Each row has a class, written after it.
[-27  19  -2  -7   3 -16   6 -18  -5  -8  -1  -7   8 -42   9  -8  32 -26
 -20 -23 -65   7  -5  -7  -8 -51  41  12 -23 -13 -45  44   1  55  -6 -13
 -33]
K_255
[-20 -34  15  -2  22 -25 -10  26 -29  59 -29  23  14   5  52  -4  -9 -36
  -5 -10 -42   3 -32  32   5 -12  57 -32  56 -20  10 -17  13  17  26 -27
  21]
K_563
[  9  46  19   2  20   5 -17   5 -19   3 -25   0  -4   6  21  38  12  29
   4  20   3  35 -21 -20  14  35 -19 -42  33  -7 -18   9   4  26   4 -19
   7]
K_563
[-19  -7   1  -3  25  -1   5  37  12 -19  15 -11   9  33  22 -35  20 -66
 -23   0 -32 -29 -12  15  50 -32   2  -5   2 -15  25 -25  11  10   3  55
 -46]
K_787
[ 10 -25 -20 -23 -33 -11  -3  31  23 -21  24   0 -42  -9 -10   7 -39  -6
 -24   5 -11 -16   4 -26 -52  -1   9   6  -7 -17 -13 -22   2  -1  -5 -13
  -5]
K_649
[  2 -25 -43  -4   4  -5  45  18  15  35 -11   5  -3  -6  -2  68  37 -15
 -42 -34 -13  -8 -16  -6 -16 -11  27  -1  15  -6  45 -58  29  -2  14 -35
  23]
K_563
[ 13 -50 -48  11   9 -21  16 -30   4  55 -47  50  54  15  26   4 -16   4
 -39   9  29  19  -4  47  -4   0 -13 -72  26 -20 -29   8  29 -24  -7 -21
  36]
K_787
[ -8  27   2 -11 -12  -9 -37  76 -33 -74  20 -15 -40  20  20 -30 -10 -14
  28  18   1  -7  22   9  42   8 -30  39 -16  10  17 -55 -31 -11  -3 -19
 -16]
K_264
[  0  19 -22 -13  -9  19  20  56  33  16  41 -63 -73  32   1  13 -23 -17
 -45 -17  -4  -8  11 -53   5 -26  15  29 -18  28   9 -43  -4  -7  19  -7
 -44]
K_787
[ -3  21 -17  -1  25  -6   3  20 -20  11 -23  -5  43   5   2  25   7   2
  43 -14  11 -16 -27   7  36   9  21 -24  -2   0  43  41   5 -22 -13  16
   1]
K_563
[  7  -5  -4 -17 -12 -15 -28  -5   6  16  -6  44 -18  32  27  15  -9 -15
  12  36 -51  -4 -11  -1   6   1 -15  11  78 -13  -3 -31   5  33 -35 -23
  31]
K_54
[ 15 -24   5 -17  -7  11 -11   0  15  79 -24   2  -3  15  46 -20 -14  45
 -13  37   3  20  24  21 -15   9 -15 -15  46   5 -61   8  -9  36  -2 -21
  28]
K_505
[ 19 -12 -15  12  13 -30  27   4 -20  28 -16 -17   3 -25  25  20 -11  26
 -19 -14 -34  40   1 -13 -41  25  25 -45  29 -22 -38 -17  25  16  34 -43
  34]
K_649
[-19 -18   4   9  12 -17 -15  53 -28 -69  34  20 -14   2  -7 -36   7   0
  22   8 -11   6  -9  33  24  -2 -42  11  38 -22   8 -62  -9   4 -18  -4
   3]
K_906
[  2 -34   7  23 -20   0  -6  43 -24 -44  43 -32 -51 -12 -15  -3 -15  18
  26   2 -14  36   7 -25 -21  25 -20 -20   0   2 -22 -35 -10 -19  -2 -56
   3]
K_517
[  0  24  15 -11   2 -37 -22   6   9  -9  -2  46 -34 -24  14 -56   0 -84
 -39  22 -86 -57  -7 -14   4 -38  41  32  36 -34  -7  -1   1  63  -3  58
 -31]
K_54
[-10   6  -3  32 -19 -22  -9  -3 -33 -37   0   9  -6  12  10 -69  31 -30
  18  38 -68   3   3   1  32 -18  -7 -25  -3 -47 -17  15   4  51  -8  32
 -49]
K_505
[ 12   2   6  -8 -30 -17 -19  36  -1 -10  14 -30 -21   1 -15  37  20  -2
 -18   9  -4   3  24 -29 -19   1  -1 -13   0  -2 -12 -15 -21  11   1 -42
 -21]
K_906
[-29 -27  52  23  34 -16 -11  15 -22  -5  -9  -1  15 -49  32 -33   9  20
  24  -2 -53   3  11  26  -9  -8  62 -36  18 -28 -43   2  -1  12  40  40
  27]
K_906
[-17  72   3 -26  40 -13  27  52 -41 -65 -31 -24  30  24  50  28  24   1
  30 -24   1 -20   3   4  57  22  -3 -21 -32  33  32   0   4  13  26  38
  13]
K_649
[-12  26   4  -4  -6 -31   3 -20 -18 -42   1  42 -19 -24  18  -8   2 -53
 -23 -24 -61 -45  -9 -12 -12  -8  51 -16  -2  -3  17 -10  19  44   2  22
  -5]
K_54
[ 12 -15  -5  16 -28 -15 -28  27  -8 -30  34 -33 -39   4  -7   0 -25 -41
  15 -13 -23 -17  10 -33 -17   1  24   9 -13 -24   9 -31  -6 -20   2 -38
 -21]
K_54
[-16   5  21 -14   1  -2   8  52   4 -45  23 -38 -28   9   4 -27  10 -48
 -24  10 -63 -16  -8   8   9 -41   7  17  -5 -11 -12 -44  28  19  16   6
 -59]
K_649
[  4  24  -1  38  18  -4   7  26 -34 -53 -18   4   7   2  54  36 -21  34
  47 -18  20  40   1 -24   8  54  -8 -36 -26 -30  -3  35  -6  -7 -30 -27
  47]
K_255
[  5  33  20  -4  23   0 -18  47 -17 -32   8 -25  20  20   5  32  10 -11
  31  -7  14  14 -24  -8  36  14 -24   5  22  -5  19  14 -19  -4 -28 -31
  -5]
K_255
[ 18  36  29 -22 -20   4 -25  30  26 -32  37  -6 -67  23  -8  31 -22 -42
 -18 -20   0 -31  -4 -82 -15  16   4  19  11  11  16 -41 -15  23   1  18
 -19]
K_54
[ 12   3 -19 -12  13 -19  13   6  -3  29 -35  82   8 -21  12 -12 -34  -2
 -26  12 -20 -11  -1  23  -9  -2   1 -15  38 -29 -30  -7  -4  15 -12  16
  39]
K_264
[ 13  19  -2 -15  16   8   3 -23  33  -5  28   4 -53 -14  15  58 -22  19
 -48 -41  27  11  -3 -39 -68  31  17  13   0  27 -22 -46  -2   2  26 -44
  34]
K_255
[  20  -28   20  -11  -18  -32   -9   24    4   30  -15   11   21   30
   26   28   42 -107  -51  -18  -53  -39   17   18    4  -25   33  -19
   41  -14   -1  -70   35   31   32  -27  -14]
K_54
[  0  47 -10 -11  28   6  -8  -3 -39 -41  -6  19  13  14   6   4 -55   8
  24  -8  18 -19 -29  12  28  15  15 -41 -28  -1  20  43   9 -22   0  28
 -22]
K_787
[-38 -32  -8  25  -1 -12  44  36 -16   1   5 -13  -4   4  27 -23  46 -26
 -15 -42 -45  -8  12  13  18 -27  41   2 -25  22  34 -29   9  19  25  20
  -2]
K_563
[ -4   2   0 -11 -19   2 -37  62 -13 -11  22 -36 -26  12  13  30   5 -28
  25 -19  -3  -9   0 -13  10   9  21  -2   1 -23  17 -40   4  11  17 -34
 -20]
K_563
[-34 -12 -13  14  14   0  23  12 -20  -4 -13  -1   5  32  46   3  32  27
  40  13 -38  45  -7  11  39  -3 -38  -5  46  17   4 -44  13  17 -31 -17
  57]
K_753
[ -4  16  -4  18   5 -29  -8 -15 -22  13 -10  -9 -23 -13  26 -24   1  53
   5  36 -17  58   5 -26   4  25 -14 -28  20   8 -53   0 -30   9   2 -31
  14]
K_906
[ -5 -27 -25   5   7 -27  -3  -2 -16 -17   4 -12   5 -25  13 -14  45 -12
 -20   7 -47   3   7  48  11 -37  19 -45  -8 -23 -27 -21  25  30  23  -5
 -52]
K_563
[ 41 -11 -40 -30  22 -27  35  21  35  24 -21  15  23  16  17   6  10 -76
 -67 -23  -2 -58  23  35  11 -29  22   5 -28   0  25 -40  33  -2  14  32
 -46]
K_264
[ 10  16  18 -16  -1  17 -14  29  15   3  31 -59 -32  21  -7  31   6  -8
  17  11 -24 -12   7 -37  -2  10   6   2  14   8  15 -26 -19   7   7  14
 -10]
K_753
[ 22 -11  13  15 -21  -7  -3   8 -41  68 -23  66  14 -25  44  -9 -28  52
 -13  25 -47   9  20  12   4  30  37 -11  39  -7 -52  15 -13  12  -2 -49
  42]
K_906
[ -4 -40 -13  14   7  -4  21  -9   7  73  -5  30  14 -21  -1  14  -8  30
 -16 -22 -27  24 -23 -26 -33  -6  28  -2  68 -31  26   7  -7  30 -31 -32
  54]
K_264
[-34  56  43 -18  14  15 -11  42 -40 -48  19 -39 -23 -31  33 -29  31  33
  12 -22 -33   8  12   4  41  -5  18  44  -5  43  13 -24  -8  60  15  -3
 -13]
K_264
[  7   3  27   3 -41 -13 -27  65  23 -49  50 -40 -52  28 -13  41  18 -74
  -8  -9 -21 -17   7 -58 -17   8  20   4  -1  -6  21 -58 -22 -14  10 -20
 -28]
K_255
[  6 -11 -36   6   1  -9   7  -3   9  73   8  21  18  -9  42  31  31 -52
 -40 -37 -85 -24  20 -31 -15 -24  47  14  30 -32 -33 -23  16  52   3 -39
  19]
K_753
[  1  57  18 -13  26 -17 -31   3 -15 -19 -33   4   4  11  45  12  -5 -45
  16   3   1  12 -37 -62  31  16   2 -23   0 -12  -7  12   6  18 -10  12
 -13]
K_753
[ 27 -39  -7  21 -10 -56  14  13 -20  40 -30  42  40  -5  11  16  45 -60
 -63   2 -74  -6  14  -6  -5  -4  30 -34  35 -24   6  10   4  28  -2 -25
   1]
K_843
[-14  68   5 -11  27  18 -12 -24 -13 -54 -11 -23   2 -15  28  36  36   7
  14  -6  14 -22 -10 -25  21  22  10 -11 -39  -2  39  -1  10  32   9  21
   2]
K_753
[ 16 -10  12   8   0 -29 -34  11   5  32  -3  29   7  14 -14  16   6 -45
 -21  34 -51  11 -33 -40   0   0  -7 -13  80 -35  -3   5  -4   3 -34 -37
  -6]
K_843
[ -5 -20  38  -6 -19 -15 -26 114 -21 -24  21 -46 -22  31  14  -8   0 -32
  27  -8 -13  -1  33  10  21 -10   3  16  14  -8   0 -44 -13  10  12 -13
 -18]
K_906
[-30   6  -3 -12   6 -11  23  21  -2 -55  22  25 -13   4  19 -38 -11 -35
  -4 -16 -59 -43  -9  15  -5 -12  23  20 -13  11  18 -17  25  19  -4  49
  -5]
K_649
[ 16   1  33   3 -15  14 -33  59   4 -14  35 -43 -50  28 -11 -22 -29 -12
   8  -2  29   5  -3 -44  -9  10 -14   7  13  -6  -9 -33 -15  -8  16  -9
 -34]
K_505
[ 13 -33  14  -2 -19  14  -4  56  22   0  52 -50 -55  25 -22  41 -19 -32
 -14 -19   0 -23  11 -30 -34  -3  21  -1  -3  30   9 -60   3 -51  26 -57
 -20]
K_517
[ 15  -5  16 -13 -13   5  -5  66 -10 -53  24 -79 -15  28   0   3  12  -2
  13  10  13  -5  13 -15  35   8  -8  10 -43  17  28 -50 -16 -31  41   0
 -49]
K_649
[ 15 -43 -40 -27 -17  -6  -8   0  28  69  -2 -51  30  13  26 -29  39   6
 -66  43   2  10  31  24  21 -34 -35  13  -8  14 -59 -17 -28   6  11 -69
 -45]
K_649
[  8 -36 -38 -17  24 -18  53  37   8   1 -20  -8  37  40  19  33  18 -18
 -16 -21   8  -6   0  42  21 -12 -21 -32   9   1  15 -71  40 -21  22  -3
  14]
K_649
[ -2  79 -10 -15  30 -13  17  40   1 -44  -8 -27  -8  34  13  53  -6  -7
  27 -58  42 -12  14 -28   5  17  -2 -28 -14  33  39   7  25  19 -10  32
   9]
K_264
[-20 -15 -46  11  40 -18  19  15  11  16  -7 -13  29  10   2  16  -3 -43
 -25 -11  15 -45 -13  39   1 -20  28 -58   7 -16  37 -24   8 -69  22  -2
  21]
K_787
[ 25  24  18 -11 -18  -9 -30  21  -1  -1   5   1 -39  12  11  23 -15 -11
  -8  12 -37  14  18 -45 -24  16   6   6  21 -13 -18  -9  -8  40   0 -17
  -9]
K_264
[-21 -19   9  12  25   1   5  67 -21 -48  21 -53 -28  18  17  25   7 -10
  13 -31 -11  16   1 -48  28  -5   3   3 -37  -2  22 -48 -38 -33  28 -16
  -8]
K_843
[  2  -1   9   0 -11  20 -35  18   6  -7  27 -32 -59  -7   8   9 -38  20
   6  14  -1  11  -6 -60  -6   1  -5  13   5 -28 -26 -30 -44  -7  -2 -44
  -3]
K_54
[-12 -17   0  29  -6  10  23  53 -12 -25  32 -12 -38  22   9  18 -48   7
   2 -55   5  18  -1 -37 -29  20  18 -14  -2  13  26 -19  16 -20  -4 -12
  31]
K_787
[ -4 -16 -33   8   3  -8 -10  35 -14 -28  25 -35  -3 -22  18   1 -12 -26
 -14 -13 -23 -13   5  -8 -11   8  24  -2 -38 -23  10  -4 -11 -34  -4 -39
 -12]
K_787
[ -6  13   2 -23 -12   6 -15  71  -5 -43  11  -2 -51  56   0  34 -18 -15
  11  14  11 -18   1 -13  38  -5 -24  11   8   1  38 -58 -13  -7  -1  -8
  -9]
K_843
[ 21  -1 -12 -12  -3   1 -15  79   8 -11  48 -59 -32  37  -4  19 -26 -31
 -14 -21   6 -10  15 -29   2  -1  -6   6   1   3  17 -14 -10  -6  -6 -14
 -43]
K_787
[-10  12   6  -4  42 -18  -2  30   6  -6  16 -23  -6 -17  19  29  24 -12
 -34 -31  -5  14 -10  -4 -28   3  -7 -16  49 -18 -12 -45  22  34  -4 -50
  12]
K_906
[ 15 -19 -46 -14 -14 -24  13  -6 -18  31 -34  52   6  -2  29 -33  -7  40
  -9  42 -29  50  17  50  13   2 -53  10  44 -12 -37  -2   7  57 -54 -39
  27]
K_264
[-13 -24   3  -9 -13   2 -15  28  10 -41  43  -3 -31 -28 -33 -12  17 -25
   6  25 -40 -30  -6  -3   5 -19  -1 -11   9 -14 -13 -46 -12 -11   4   3
 -23]
K_517
[ -2  22  29  10  27   2 -17   5  -8  -6 -11  10   8   3  22  28 -29   2
  16 -19  -3   8 -31 -51  -6   7   3 -22  33 -15  -7  40  -6   9 -37 -16
  23]
K_54
[ -1  -2  -5  13 -13   6  -1  45 -20 -40  37 -15 -46  20 -16 -24 -14 -27
  28  29 -36 -13   1   0  31   2 -18  -6  -9 -17  -4 -40  -9 -21   4 -11
 -35]
K_517
[  8 -25   9   2 -12  -1 -26  61 -22 -18  26 -29 -30  -1   4  31  14   8
  10   5 -34  17   3  -4  -4   6   4   6  24 -10   7 -40  -8   7   8 -48
  -9]
K_563
[-14 -22  -1  -5  13 -14   9  33  -9  49 -12   4  -2 -26  47  22  10  -8
 -10 -18 -52   9   0  16 -16  18  41 -31  42  -4 -34 -51  10   9  32 -30
  52]
K_563
[-27 -38 -14  14 -13 -24  -7  12 -26 -31  -2  18  13  -6  40 -35  43 -73
  -2  -2 -63 -54  22  46  29 -37  55 -11 -29 -32  20 -63  18  11  39  23
  -8]
K_753
[-11  -1   5  -4  11 -11 -16  21 -18 -40 -10  23  26   1  -2  51  17  -9
  29 -12 -10  -2 -16  -9   7  22  -7 -33  25 -27  22  -5  10   4 -21  -6
  36]
K_843
[ -5 -20  -9  24  18 -13  -5  15 -46   8 -22  37  29  -6  31 -16 -10  15
  33   5 -31   7 -18  15   4   1   9 -24  42 -54   2  27   2  19 -21 -21
  36]
K_505
[ 12 -17  17  13   6   4   1  -7 -17 -35  13  28 -11  20   1  13  20  10
 -30  17   5 -43   0  22  13  17  -3   0  18  20  77 -64 -31 -19  25   0
  24]
K_54
[ -3  -3  -7   9 -10 -17 -14  45 -20 -31  28 -18 -52  -5  -5  -6   5   1
 -13  18 -46  20   1 -44  14  -9 -10  18  10 -11   1 -23 -32  13 -10 -36
 -24]
K_843
[  1   1   5   1  12  -9 -39  33 -31 -46  27 -31  -7  -1   9 -26  14  -5
  36   9 -14 -17   6  14  19   6  -1 -12   3 -20  -2 -33 -17  -5  29   0
 -23]
K_505
[-30  -8  -2  16 -13 -12  36  17 -34 -33 -11  22 -11 -21  20 -24  44   2
 -21 -15 -47   5  13  25  21 -19  19 -11 -29  23  -6 -25  16  35  22  21
  -5]
K_563
